Below are the code and all the weights of a small trained network. Each question names an input and a target symbol and asks about switching units off, where a switched-off unit gives its printed mean instead of its output.

import numpy as np


def w(rows, s, z=0):
    codes = np.array(rows[::2]) - 128.0
    scale = np.full(codes.shape[1], s)
    scale[-1] = z or s
    return codes * scale


def f(y):
    return y / 2 * (1 + np.tanh(0.7978845608 * (y + 0.044715 * y**3)))


def softmax(a):
    e = np.exp(a - a.max(-1, keepdims=True))
    return e / e.sum(-1, keepdims=True)


def log_softmax(a):
    a = a - a.max(-1, keepdims=True)
    return a - np.log(np.exp(a).sum(-1, keepdims=True))


def net(x, mask):
    ids = ['αηθμπσψ'.index(c) for c in x.split()]
    T = len(ids)
    res = E[ids] + P[:T]
    u = 0
    for l in range(3):
        q, k, v = (res @ M[l].T for M in (Q, K, V))
        z = softmax(np.where(np.tri(T) > 0, q @ k.T / 3**0.5, -1e9)) @ v
        res = res + np.where(mask[u], z, O[l][:, -1]) @ O[l][:, :-1]
        u += 1
        y = f(res @ A[l][:, :-1].T + A[l][:, -1])
        res = res + np.where(mask[u : u + 12], y, B[l][:, -1]) @ B[l][:, :-1]
        u += 12
    return log_softmax(res[-1] @ U[:, :-1].T + U[:, -1])


Q, K, V, O, A, B = {}, {}, {}, {}, {}, {}
E = w([
[160,112,161,152,233,196],'α',
[29,240,80,157,153,188],'η',
[70,110,142,184,53,28],'θ',
[224,127,62,165,187,215],'μ',
[186,103,51,116,206,201],'π',
[156,100,96,69,228,176],'σ',
[251,248,108,129,114,97],'ψ',
],0.012)
P = w([
[136,98,33,235,154,3],'0',
[58,77,236,61,14,113],'1',
[74,38,185,12,24,145],'2',
[101,42,186,45,44,157],'3',
[112,31,162,43,51,172],'4',
[114,43,166,69,84,165],'5',
[103,42,127,66,119,104],'6',
[88,55,125,90,159,87],'7',
[74,49,90,66,200,73],'8',
[98,47,79,79,206,91],'9',
],0.0053)
Q[0] = w([
[181,208,162,152,79,235],'0.h1',
[255,112,193,185,131,180],'0.h1',
[62,235,108,110,69,173],'0.h1',
],0.0074)
K[0] = w([
[145,245,174,77,126,162],'0.h1',
[213,72,137,125,74,200],'0.h1',
[105,227,126,132,92,136],'0.h1',
],0.011)
V[0] = w([
[145,149,206,179,101,101],'0.h1',
[102,117,200,106,65,128],'0.h1',
[89,122,101,254,198,49],'0.h1',
],0.0074)
O[0] = w([
[144,125,144,157,112,101,13],'0.h1',
[71,152,99,111,254,63,2],'0.h1',
[174,118,102,148,113,228,86],'0.h1',
],0.008,0.0023)
A[0] = w([
[165,181,149,119,220,121,155],'0.n1',
[155,166,72,178,93,92,83],'0.n2',
[99,104,100,120,131,126,56],'0.n3',
[78,155,143,129,81,155,129],'0.n4',
[37,6,171,133,83,93,51],'0.n5',
[132,132,64,190,138,59,81],'0.n6',
[209,63,97,164,183,180,142],'0.n7',
[157,116,59,134,89,141,72],'0.n8',
[97,91,182,111,166,122,116],'0.n9',
[103,118,115,38,140,100,121],'0.n10',
[107,170,181,54,76,63,64],'0.n11',
[67,125,152,101,153,75,6],'0.n12',
],0.011)
B[0] = w([
[143,92,110,131,69,117,182],'0.n1',
[170,124,112,158,69,122,129],'0.n2',
[137,113,127,196,41,180,112],'0.n3',
[100,144,118,184,153,32,128],'0.n4',
[169,92,162,141,102,112,133],'0.n5',
[117,71,55,190,109,111,121],'0.n6',
[77,135,155,101,90,137,254],'0.n7',
[104,168,163,94,102,136,126],'0.n8',
[129,179,49,87,67,183,145],'0.n9',
[132,157,188,204,98,148,144],'0.n10',
[248,136,199,93,131,155,134],'0.n11',
[41,63,69,192,153,152,119],'0.n12',
],0.011,0.0096)
Q[1] = w([
[185,121,102,176,71,28],'1.h1',
[162,126,209,28,135,175],'1.h1',
[62,11,204,100,217,201],'1.h1',
],0.011)
K[1] = w([
[185,117,131,68,173,114],'1.h1',
[196,108,91,152,75,146],'1.h1',
[8,98,131,154,20,210],'1.h1',
],0.012)
V[1] = w([
[143,42,23,182,159,84],'1.h1',
[183,80,255,211,173,202],'1.h1',
[163,88,134,90,61,169],'1.h1',
],0.0058)
O[1] = w([
[116,162,254,186,60,55,1],'1.h1',
[52,65,53,210,41,25,146],'1.h1',
[156,213,114,238,143,106,244],'1.h1',
],0.0083,0.0068)
A[1] = w([
[167,116,48,137,152,91,125],'1.n1',
[57,173,172,110,95,129,52],'1.n2',
[97,149,157,73,155,42,122],'1.n3',
[229,62,196,155,225,136,101],'1.n4',
[130,106,140,206,244,89,89],'1.n5',
[115,93,104,86,137,43,87],'1.n6',
[154,139,68,93,96,141,112],'1.n7',
[100,229,78,117,147,135,74],'1.n8',
[116,112,95,85,212,25,2],'1.n9',
[116,132,145,52,142,136,92],'1.n10',
[83,160,117,114,99,150,64],'1.n11',
[82,180,129,163,79,29,126],'1.n12',
],0.011,0.012)
B[1] = w([
[88,115,179,137,117,137,224],'1.n1',
[150,159,172,180,57,164,122],'1.n2',
[117,151,88,225,47,149,131],'1.n3',
[152,150,74,132,84,103,128],'1.n4',
[36,254,19,75,40,204,118],'1.n5',
[173,130,148,142,215,94,126],'1.n6',
[171,101,225,163,176,151,254],'1.n7',
[75,121,120,205,121,91,175],'1.n8',
[156,151,88,118,123,192,117],'1.n9',
[152,97,108,113,214,117,153],'1.n10',
[170,120,119,160,154,31,124],'1.n11',
[207,59,137,111,159,124,168],'1.n12',
],0.0096,0.0052)
Q[2] = w([
[131,165,162,241,87,5],'2.h1',
[74,178,99,163,143,113],'2.h1',
[81,71,107,121,161,66],'2.h1',
],0.016)
K[2] = w([
[115,150,174,51,123,2],'2.h1',
[82,135,109,105,168,124],'2.h1',
[97,27,73,108,99,67],'2.h1',
],0.016)
V[2] = w([
[186,150,186,124,100,90],'2.h1',
[174,16,253,29,210,156],'2.h1',
[159,175,153,235,115,56],'2.h1',
],0.0053)
O[2] = w([
[13,169,89,105,115,147,218],'2.h1',
[85,192,2,88,79,190,212],'2.h1',
[95,142,223,119,198,188,253],'2.h1',
],0.0087,0.0014)
A[2] = w([
[100,89,160,150,212,127,84],'2.n1',
[11,105,90,173,126,112,77],'2.n2',
[92,226,116,30,176,135,31],'2.n3',
[139,97,114,186,139,203,132],'2.n4',
[142,74,202,110,88,176,95],'2.n5',
[131,86,89,198,241,165,124],'2.n6',
[110,75,106,132,137,101,124],'2.n7',
[87,141,154,255,148,37,1],'2.n8',
[81,90,126,133,155,172,68],'2.n9',
[167,112,60,121,186,124,179],'2.n10',
[203,88,45,148,84,141,118],'2.n11',
[202,176,69,27,100,79,136],'2.n12',
],0.01,0.0096)
B[2] = w([
[153,124,97,175,123,166,197],'2.n1',
[196,121,204,124,140,182,131],'2.n2',
[124,126,151,172,141,62,165],'2.n3',
[113,179,68,97,115,57,229],'2.n4',
[121,94,140,144,139,139,180],'2.n5',
[148,147,203,108,102,147,254],'2.n6',
[138,121,115,184,100,116,144],'2.n7',
[62,185,106,104,168,89,142],'2.n8',
[149,182,111,162,128,67,155],'2.n9',
[99,142,100,106,99,117,226],'2.n10',
[79,107,127,98,156,124,220],'2.n11',
[159,122,149,246,118,157,194],'2.n12',
],0.013,0.0084)
U = w([
[148,63,151,135,61,3,255],'α',
[160,103,136,112,150,167,100],'η',
[90,123,169,130,58,156,15],'θ',
[238,177,134,183,47,112,111],'μ',
[158,160,127,55,121,125,144],'π',
[126,125,73,168,137,180,98],'σ',
[96,143,139,154,175,105,101],'ψ',
],0.0073,0.0053)

Each question gives the input, a string of symbols that net reads in full, and the target symbol t.
The units are the heads (3 rows each of Q, K, V and O) and the neurons (one row each of A and B). Each row of codes is followed by its name. A weight is (code - 128) times the scale printed after its matrix; where a second scale follows, it is the last column's (O, A, B and U).
mask holds one flag per unit, layer by layer, with each layer's heads first. A switched-off unit (its flag False) gives its mean, the last column of its rows in O or B, instead of its output. The means were averaged over made-up inputs and are rounded, as every weight is.
A unit's drop is (log p(t) with every unit on - log p(t) with that unit switched off) / (log p(t) with every unit on - log p(t) with every unit switched off).
The circuit of an input: a set's keep is (log p(t) with only the set's units on - log p(t) with every unit switched off) / (log p(t) with every unit on - log p(t) with every unit switched off). Starting from the 12 units with the biggest drops (on a tie, the unit counted first), units are removed one at a time, each time the one whose removal leaves the highest keep (on an exact tie, the one counted first), for as long as the keep stays at least 0.8.
circuit, biggest first: the units of the circuit, biggest drop first
top k neurons: the k neurons with the biggest drops, biggest first
top k neurons in layer l: the k neurons of layer l with the biggest drops, biggest first
input π π π, target π: top 2 neurons in layer 2 : (2.n12; 2.n4)
input α α α π, target α: circuit, biggest first : (0.h1; 1.h1)
input θ σ σ, target θ: top 2 neurons in layer 0 : (0.n6; 0.n10)
input σ μ α η π ψ σ, target σ: circuit, biggest first : (2.h1; 2.n12; 1.h1; 2.n11)
input α η σ, target α: circuit, biggest first : (0.h1; 1.h1; 2.h1; 0.n7)
input π σ μ α η, target ψ: circuit, biggest first : (1.n8; 2.n8; 2.h1; 0.h1)
input α α μ σ, target α: circuit, biggest first : (0.h1; 1.h1)
input θ μ ψ θ η μ θ σ ψ α, target θ: circuit, biggest first : (1.h1; 0.n6; 0.n7; 2.h1)
input μ σ α η ψ μ α θ μ, target μ: top 4 neurons in layer 2 : (2.n6; 2.n1; 2.n11; 2.n9)
input μ α μ α σ σ α, target μ: top 3 neurons : (0.n7; 0.n8; 2.n6)
input σ θ α π μ, target σ: top neuron in layer 0 : (0.n7)
input π ψ θ α α ψ α π μ, target π: top 2 neurons : (0.n7; 0.n8)
input θ π ψ θ π α ψ ψ σ, target θ: top 3 neurons : (0.n6; 0.n7; 1.n2)
input ψ ψ ψ α α μ σ σ, target ψ: top 2 neurons : (0.n2; 2.n3)
input σ σ α π, target σ: top 3 neurons : (2.n12; 0.n10; 0.n7)
input π α α η, target ψ: top 4 neurons in layer 1 : (1.n8; 1.n3; 1.n12; 1.n7)
input π θ θ α η μ ψ μ π, target π: top neuron : (0.n8)
input α σ θ α α σ π μ μ, target α: top 2 neurons : (0.n7; 0.n9)
input ψ σ ψ π θ α η ψ σ, target ψ: top 3 neurons in layer 0 : (0.n2; 0.n8; 0.n1)
input η π σ ψ μ, target η: top neuron : (1.n8)
input π α θ α, target π: top 2 neurons in layer 2 : (2.n12; 2.n4)
input θ π α α σ θ π, target θ: top 2 neurons in layer 1 : (1.n2; 1.n3)
input θ π α σ α, target θ: top 2 neurons : (0.n6; 1.n2)
input ψ θ η σ ψ π σ θ α μ, target ψ: top 2 neurons in layer 0 : (0.n2; 0.n7)
input η ψ π α α μ η α π, target η: top 2 neurons in layer 2 : (2.n1; 2.n5)
input ψ ψ θ σ μ θ π, target ψ: top 3 neurons in layer 0 : (0.n2; 0.n6; 0.n7)
input π π σ μ, target π: top 2 neurons in layer 1 : (1.n7; 1.n8)
input π π θ ψ α θ π σ, target π: top 3 neurons in layer 2 : (2.n12; 2.n4; 2.n6)
input μ σ θ α μ μ α α σ α, target μ: top 2 neurons in layer 2 : (2.n6; 2.n1)
